Below are the code and all the weights of a small trained network. Each question names an input and a class and asks about switching units off, where a switched-off unit gives its printed mean instead of its output.

import numpy as np


def w(rows, s, z=0):
    codes = np.array(rows[::2]) - 128.0
    scale = np.full(codes.shape[1], s)
    scale[-1] = z or s
    return codes * scale


def f(y):
    return np.maximum(y, 0)


def log_softmax(a):
    a = a - a.max(-1, keepdims=True)
    return a - np.log(np.exp(a).sum(-1, keepdims=True))


def net(x, mask):
    res = np.array(x, float).reshape(1, 8) / 4 @ E
    y = f(res @ A[0][:, :-1].T + A[0][:, -1])
    res = res + np.where(mask, y, B[0][:, -1]) @ B[0][:, :-1]
    return log_softmax(res[-1] @ U[:, :-1].T + U[:, -1])


A, B = {}, {}
E = w([
[176,75,73,53,25,219,200],'x0',
[24,131,218,254,130,144,96],'x1',
[36,225,61,147,101,43,192],'x2',
[114,171,25,147,123,130,125],'x3',
[137,84,74,127,84,192,199],'x4',
[144,111,246,69,72,62,151],'x5',
[106,138,68,166,206,53,241],'x6',
[50,62,188,197,150,182,97],'x7',
],0.0068)
A[0] = w([
[62,176,246,126,137,11,74,141],'n1',
[1,90,150,116,105,141,190,171],'n2',
[104,87,93,123,63,162,70,193],'n3',
[197,48,114,32,66,144,44,206],'n4',
[32,160,101,191,107,199,153,186],'n5',
[59,177,46,191,190,116,157,255],'n6',
[217,69,161,114,147,123,54,91],'n7',
[202,156,60,86,113,103,149,140],'n8',
[173,179,244,89,145,89,54,58],'n9',
[68,58,192,121,98,191,104,176],'n10',
[101,158,54,171,186,88,113,234],'n11',
[137,190,66,96,179,157,89,193],'n12',
[118,186,14,85,89,212,38,128],'n13',
[157,41,197,115,188,243,92,153],'n14',
[169,155,131,96,122,143,96,15],'n15',
],0.0075,0.0046)
B[0] = w([
[55,254,177,186,104,124,38,253],'n1',
[154,146,154,243,97,113,60,204],'n2',
[172,143,89,174,146,162,67,190],'n3',
[194,158,60,181,129,196,80,236],'n4',
[150,136,92,211,92,212,71,223],'n5',
[75,114,73,209,230,100,115,254],'n6',
[138,92,98,178,205,217,42,184],'n7',
[189,155,55,76,126,177,158,196],'n8',
[71,178,216,164,185,101,61,198],'n9',
[128,96,184,174,150,149,43,220],'n10',
[112,128,107,222,225,121,130,222],'n11',
[183,191,42,208,149,156,155,181],'n12',
[133,242,43,167,117,171,72,198],'n13',
[195,40,49,168,158,214,80,236],'n14',
[171,140,97,193,199,208,32,138],'n15',
],0.0074,0.0099)
U = w([
[58,49,196,4,75,102,177,2],'0',
[87,174,143,224,150,123,72,212],'1',
[207,157,68,46,59,157,120,144],'2',
[174,2,139,149,153,171,85,200],'3',
[146,130,83,102,211,67,165,28],'4',
[88,178,227,134,98,101,70,132],'5',
[167,101,72,71,113,74,210,165],'6',
[107,71,171,124,84,145,137,57],'7',
],0.0087,0.0064)

Each question gives the input, the list of numbers given to net, and the class t.
The units are the neurons (one row each of A and B). Each row of codes is followed by its name. A weight is (code - 128) times the scale printed after its matrix; where a second scale follows, it is the last column's (A, B and U).
mask holds one flag per neuron, in row order. A switched-off neuron (its flag False) gives its mean, the last column of its row in B, instead of its output. The means were averaged over made-up inputs and are rounded, as every weight is.
A unit's drop is (log p(t) with every unit on - log p(t) with that unit switched off) / (log p(t) with every unit on - log p(t) with every unit switched off).
The circuit of an input: a set's keep is (log p(t) with only the set's units on - log p(t) with every unit switched off) / (log p(t) with every unit on - log p(t) with every unit switched off). Starting from the 12 units with the biggest drops (on a tie, the unit counted first), units are removed one at a time, each time the one whose removal leaves the highest keep (on an exact tie, the one counted first), for as long as the keep stays at least 0.8.
units of the circuit, in order: the units of the circuit, biggest drop first
top k neurons: the k neurons with the biggest drops, biggest first
drop of u: that unit's drop, to one decimal
input [8,8,-1,-7,3,-6,-8,-8], class 3: top 3 neurons	[n1, n14, n10]
input [2,0,-8,3,-6,5,-2,7], class 3: units of the circuit, in order	[n14]
input [4,-2,8,7,4,-2,-7,0], class 2: units of the circuit, in order	[n1, n8]
input [-5,8,-8,1,7,-4,2,2], class 3: units of the circuit, in order	[n14, n1]
input [6,3,3,2,5,7,-4,-1], class 2: top 3 neurons	[n6, n1, n11]
input [4,-7,-7,5,5,-2,-3,3], class 2: units of the circuit, in order	[n13, n6]
input [5,-6,4,4,-4,-4,6,3], class 4: top 2 neurons	[n1, n8]
input [-2,-3,-6,8,8,-3,-5,1], class 2: top 2 neurons	[n13, n6]
input [-2,-2,4,4,-8,6,-4,6], class 5: drop of n6	0.1
input [6,3,-6,-4,-8,1,-3,5], class 3: drop of n14	0.2
input [-2,1,-5,-1,8,-6,5,7], class 3: drop of n1	0.2
input [1,-8,1,-6,-5,-6,3,-7], class 4: drop of n13	-0.2
